Below is a small trained network, with its code and all its weights. Each question gives an input and a class and asks what happens when units are switched off, that is, made to give their printed mean instead of their output.

import numpy as np


def w(rows, s, z=0):
    codes = np.array(rows[::2]) - 128.0
    scale = np.full(codes.shape[1], s)
    scale[-1] = z or s
    return codes * scale


def norm(h):
    return h / np.sqrt((h * h).mean(-1, keepdims=True) + 1e-5)


def f(y):
    return np.maximum(y, 0)


def log_softmax(a):
    a = a - a.max(-1, keepdims=True)
    return a - np.log(np.exp(a).sum(-1, keepdims=True))


def net(x, mask):
    res = np.array(x, float).reshape(1, 8) / 4 @ E
    u = 0
    for l in range(3):
        y = f(norm(res) @ A[l][:, :-1].T + A[l][:, -1])
        res = res + np.where(mask[u : u + 4], y, B[l][:, -1]) @ B[l][:, :-1]
        u += 4
    return log_softmax(norm(res)[-1] @ U[:, :-1].T + U[:, -1])


A, B = {}, {}
E = w([
[253,102,63,51,110,216,218,209],'x0',
[197,81,137,210,33,70,74,24],'x1',
[158,22,79,59,90,177,89,188],'x2',
[138,127,237,68,77,204,162,22],'x3',
[135,134,168,181,143,187,179,221],'x4',
[239,128,186,140,194,138,247,109],'x5',
[128,158,92,179,140,130,108,138],'x6',
[153,71,41,166,164,108,114,156],'x7',
],0.0048)
A[0] = w([
[172,81,99,92,63,133,67,185,88],'0.n0',
[38,140,159,200,118,129,79,191,1],'0.n1',
[113,28,115,142,171,54,64,151,152],'0.n2',
[254,91,115,190,109,99,151,94,28],'0.n3',
],0.013,0.0034)
B[0] = w([
[81,85,74,37,97,255,116,37,236],'0.n0',
[198,134,206,227,219,13,121,166,209],'0.n1',
[79,128,130,240,131,173,38,179,238],'0.n2',
[144,214,200,218,153,5,182,189,254],'0.n3',
],0.0064,0.007)
A[1] = w([
[151,180,87,14,168,91,245,121,36],'1.n0',
[163,98,153,70,241,205,244,218,36],'1.n1',
[54,230,62,56,207,64,96,147,131],'1.n2',
[37,192,91,66,149,34,97,180,8],'1.n3',
],0.011,0.0016)
B[1] = w([
[217,104,175,61,165,108,160,146,203],'1.n0',
[227,88,100,35,63,118,254,149,254],'1.n1',
[92,236,139,249,119,170,103,176,184],'1.n2',
[113,154,228,177,164,141,106,191,167],'1.n3',
],0.0078,0.0095)
A[2] = w([
[121,84,9,91,157,89,60,171,5],'2.n0',
[121,124,235,66,97,142,97,17,134],'2.n1',
[134,134,74,131,183,2,85,136,107],'2.n2',
[124,169,82,107,131,44,145,31,47],'2.n3',
],0.013,0.0019)
B[2] = w([
[24,160,88,94,32,208,135,2,175],'2.n0',
[78,86,4,82,112,199,95,130,254],'2.n1',
[59,220,171,103,202,40,87,56,226],'2.n2',
[204,116,178,43,107,98,164,187,162],'2.n3',
],0.0059,0.006)
U = w([
[65,80,51,68,95,201,74,77,129],'0',
[243,112,147,17,115,109,255,148,3],'1',
[130,182,162,230,188,33,114,175,235],'2',
],0.0077,0.00057)

Each question gives the input, the list of numbers given to net, and the class t.
The units are the neurons (one row each of A and B). Each row of codes is followed by its name. A weight is (code - 128) times the scale printed after its matrix; where a second scale follows, it is the last column's (A, B and U).
mask holds one flag per neuron, layer by layer. A switched-off neuron (its flag False) gives its mean, the last column of its row in B, instead of its output. The means were averaged over made-up inputs and are rounded, as every weight is.
A unit's drop is (log p(t) with every unit on - log p(t) with that unit switched off) / (log p(t) with every unit on - log p(t) with every unit switched off).
The circuit of an input: a set's keep is (log p(t) with only the set's units on - log p(t) with every unit switched off) / (log p(t) with every unit on - log p(t) with every unit switched off). Starting from all 12 units, units are removed one at a time, each time the one whose removal leaves the highest keep (on an exact tie, the one counted first), for as long as the keep stays at least 0.8.
circuit, biggest first: the units of the circuit, biggest drop first
top k neurons: the k neurons with the biggest drops, biggest first
k most important neurons of layer l: the k neurons of layer l with the biggest drops, biggest first
drop of u: that unit's drop, to one decimal
input [6,2,-1,4,2,-3,-5,-6], class 0: circuit, biggest first : (0.n3, 2.n1)
input [8,7,6,-5,-2,2,6,2], class 0: most important neuron of layer 0 : (0.n0)
input [-6,0,2,7,-8,4,-4,0], class 0: top 2 neurons : (2.n1, 1.n1)
input [4,-5,4,-1,-5,-6,-6,-5], class 0: top 2 neurons : (0.n0, 0.n3)
input [6,5,-8,-3,-2,5,-2,7], class 2: top 2 neurons : (0.n3, 1.n1)
input [1,-7,2,-3,1,1,-2,7], class 0: top 4 neurons : (0.n3, 0.n2, 0.n1, 1.n0)
input [4,4,-4,5,6,7,8,5], class 2: 2 most important neurons of layer 0 : (0.n3, 0.n0)
input [-5,-8,-7,-4,5,8,1,2], class 1: 2 most important neurons of layer 0 : (0.n2, 0.n3)
input [-2,8,-3,3,0,-6,0,-4], class 0: top 3 neurons : (0.n3, 2.n1, 1.n1)
input [-2,-8,-5,-5,8,6,8,-8], class 1: 2 most important neurons of layer 0 : (0.n2, 0.n3)
input [6,5,5,1,-6,-6,-3,4], class 0: drop of 2.n0 : 0.0
input [-2,7,-2,6,1,1,-8,-7], class 0: drop of 1.n1 : 0.3
input [-2,-7,-8,-3,6,6,8,3], class 1: drop of 1.n1 : 1.3
input [-1,5,5,-3,1,6,-1,-2], class 2: most important neuron of layer 0 : (0.n3)
